Below is a small trained network, with its code and all its weights. Each question gives an input and a target symbol and asks what happens when units are switched off, that is, made to give their printed mean instead of their output.

import numpy as np


def w(rows, s, z=0):
    codes = np.array(rows[::2]) - 128.0
    scale = np.full(codes.shape[1], s)
    scale[-1] = z or s
    return codes * scale


def norm(h):
    return h / np.sqrt((h * h).mean(-1, keepdims=True) + 1e-5)


def f(y):
    return y / 2 * (1 + np.tanh(0.7978845608 * (y + 0.044715 * y**3)))


def softmax(a):
    e = np.exp(a - a.max(-1, keepdims=True))
    return e / e.sum(-1, keepdims=True)


def log_softmax(a):
    a = a - a.max(-1, keepdims=True)
    return a - np.log(np.exp(a).sum(-1, keepdims=True))


def net(x, mask):
    ids = ['βδεθλξπτψ'.index(c) for c in x.split()]
    T = len(ids)
    res = E[ids] + P[:T]
    u = 0
    for l in range(2):
        r = norm(res)
        for j in range(2):
            rows = slice(4 * j, 4 * j + 4)
            q, k, v = (r @ M[l][rows].T for M in (Q, K, V))
            z = softmax(np.where(np.tri(T) > 0, q @ k.T / 4**0.5, -1e9)) @ v
            o = O[l][rows]
            res = res + np.where(mask[u + j], z, o[:, -1]) @ o[:, :-1]
        u += 2
        y = f(norm(res) @ A[l][:, :-1].T + A[l][:, -1])
        res = res + np.where(mask[u : u + 4], y, B[l][:, -1]) @ B[l][:, :-1]
        u += 4
    return log_softmax(norm(res)[-1] @ U[:, :-1].T + U[:, -1])


Q, K, V, O, A, B = {}, {}, {}, {}, {}, {}
E = w([
[208,86,7],'β',
[143,126,199],'δ',
[119,45,138],'ε',
[110,113,112],'θ',
[148,16,138],'λ',
[131,18,136],'ξ',
[146,65,119],'π',
[176,159,115],'τ',
[108,89,119],'ψ',
],0.015)
P = w([
[103,22,189],'0',
[238,114,173],'1',
[121,169,155],'2',
[89,65,174],'3',
[198,255,96],'4',
[128,158,170],'5',
[65,86,122],'6',
[139,199,58],'7',
[149,122,210],'8',
[77,77,114],'9',
],0.0089)
Q[0] = w([
[115,171,231],'L0H1',
[93,99,204],'L0H1',
[146,111,132],'L0H1',
[177,96,108],'L0H1',
[8,131,218],'L0H2',
[173,120,133],'L0H2',
[159,133,64],'L0H2',
[173,68,152],'L0H2',
],0.014)
K[0] = w([
[93,14,185],'L0H1',
[96,43,131],'L0H1',
[181,105,23],'L0H1',
[168,167,81],'L0H1',
[2,89,165],'L0H2',
[153,159,97],'L0H2',
[181,250,122],'L0H2',
[154,132,129],'L0H2',
],0.0095)
V[0] = w([
[135,148,254],'L0H1',
[79,135,112],'L0H1',
[155,117,118],'L0H1',
[104,142,27],'L0H1',
[168,224,131],'L0H2',
[91,36,94],'L0H2',
[135,151,42],'L0H2',
[178,110,133],'L0H2',
],0.0094)
O[0] = w([
[206,22,202,82],'L0H1',
[62,104,92,53],'L0H1',
[108,155,84,185],'L0H1',
[177,41,92,88],'L0H1',
[104,124,164,3],'L0H2',
[84,147,4,247],'L0H2',
[193,101,218,91],'L0H2',
[123,64,30,220],'L0H2',
],0.0049,0.0046)
A[0] = w([
[250,97,85,105],'L0N1',
[162,111,62,174],'L0N2',
[189,199,163,253],'L0N3',
[85,128,137,134],'L0N4',
],0.012,0.0019)
B[0] = w([
[144,167,98,254],'L0N1',
[161,187,147,236],'L0N2',
[157,2,96,146],'L0N3',
[113,183,156,126],'L0N4',
],0.0089,0.008)
Q[1] = w([
[8,86,136],'L1H1',
[55,110,254],'L1H1',
[78,109,168],'L1H1',
[113,161,43],'L1H1',
[106,231,122],'L1H2',
[88,67,163],'L1H2',
[44,175,148],'L1H2',
[98,177,128],'L1H2',
],0.0093)
K[1] = w([
[151,160,148],'L1H1',
[119,136,46],'L1H1',
[10,197,86],'L1H1',
[215,94,114],'L1H1',
[129,223,48],'L1H2',
[123,103,101],'L1H2',
[19,255,156],'L1H2',
[138,153,145],'L1H2',
],0.0088)
V[1] = w([
[188,129,135],'L1H1',
[135,34,190],'L1H1',
[159,133,99],'L1H1',
[223,254,154],'L1H1',
[216,172,185],'L1H2',
[142,188,16],'L1H2',
[202,100,115],'L1H2',
[113,153,191],'L1H2',
],0.0073)
O[1] = w([
[96,81,254,179],'L1H1',
[189,35,140,108],'L1H1',
[116,118,172,192],'L1H1',
[163,90,113,124],'L1H1',
[121,64,104,96],'L1H2',
[163,89,179,253],'L1H2',
[175,163,138,211],'L1H2',
[153,118,203,24],'L1H2',
],0.0069,0.0049)
A[1] = w([
[152,100,148,62],'L1N1',
[112,146,82,111],'L1N2',
[147,145,246,253],'L1N3',
[160,232,169,157],'L1N4',
],0.012,0.0035)
B[1] = w([
[73,108,2,119],'L1N1',
[102,129,141,201],'L1N2',
[70,19,138,156],'L1N3',
[142,76,188,251],'L1N4',
],0.008,0.0024)
U = w([
[155,217,81,48],'β',
[101,65,146,22],'δ',
[77,223,153,246],'ε',
[91,87,249,164],'θ',
[142,169,84,125],'λ',
[80,122,13,3],'ξ',
[218,112,253,174],'π',
[108,2,166,159],'τ',
[55,97,171,161],'ψ',
],0.0092,0.0043)

Each question gives the input, a string of symbols that net reads in full, and the target symbol t.
The units are the heads (4 rows each of Q, K, V and O) and the neurons (one row each of A and B). Each row of codes is followed by its name. A weight is (code - 128) times the scale printed after its matrix; where a second scale follows, it is the last column's (O, A, B and U).
mask holds one flag per unit, layer by layer, with each layer's heads first. A switched-off unit (its flag False) gives its mean, the last column of its rows in O or B, instead of its output. The means were averaged over made-up inputs and are rounded, as every weight is.
A unit's drop is (log p(t) with every unit on - log p(t) with that unit switched off) / (log p(t) with every unit on - log p(t) with every unit switched off).
The circuit of an input: a set's keep is (log p(t) with only the set's units on - log p(t) with every unit switched off) / (log p(t) with every unit on - log p(t) with every unit switched off). Starting from all 12 units, units are removed one at a time, each time the one whose removal leaves the highest keep (on an exact tie, the one counted first), for as long as the keep stays at least 0.8.
units of the circuit, in order: the units of the circuit, biggest drop first
most important unit: the unit with the biggest drop
top k neurons: the k neurons with the biggest drops, biggest first
top k neurons in layer l: the k neurons of layer l with the biggest drops, biggest first
which heads matter: for each layer, one digit per head in row order, 1 if its drop is at least 0.15 and else 0, layers parted by /
drop of u: that unit's drop, to one decimal
input δ τ π π θ, target τ: which heads matter => 01 / 00
input ξ τ π θ β τ, target τ: most important unit => L0H2
input ε π ε λ π β π λ, target π: top 3 neurons => [L0N3 L0N2 L1N4]
input π λ τ π δ π, target τ: units of the circuit, in order => [L0H2 L1N3 L0H1]
input λ π θ λ π θ λ ψ, target π: units of the circuit, in order => [L0H2 L1N4]
input θ λ π, target π: units of the circuit, in order => [L0N3 L1N4]
input π π λ λ τ π π θ, target τ: units of the circuit, in order => [L0H2 L0N3]
input ψ θ θ π π ε, target ε: which heads matter => 10 / 10
input λ π ε ψ ε, target π: which heads matter => 01 / 00
input π π π π, target ξ: which heads matter => 01 / 00
input ε π ξ, target ξ: top 2 neurons => [L1N4 L0N1]
input π λ π τ ε ε π π δ, target τ: top 2 neurons => [L0N3 L0N1]
input τ τ θ ε λ π, target τ: top 3 neurons => [L1N3 L0N3 L1N1]
input π π π π π ψ λ π, target π: units of the circuit, in order => [L0H2]
input π ψ π ε π ε ψ θ, target π: which heads matter => 01 / 01
input π π ψ π λ λ ψ, target ε: top 3 neurons in layer 1 => [L1N3 L1N4 L1N1]
input π τ τ β ε ψ, target τ: top 2 neurons => [L1N3 L0N1]
input π λ λ ψ π π λ ε, target π: top 2 neurons => [L1N4 L0N3]
input π λ ξ, target ξ: top 2 neurons in layer 0 => [L0N1 L0N3]
input ε π π θ, target ε: units of the circuit, in order => [L0N3]
input λ π π π, target ξ: drop of L1H2 => 0.2
input θ β π θ π π δ λ, target π: drop of L0N2 => 0.2
input ε λ ε τ, target π: drop of L0H2 => 0.8
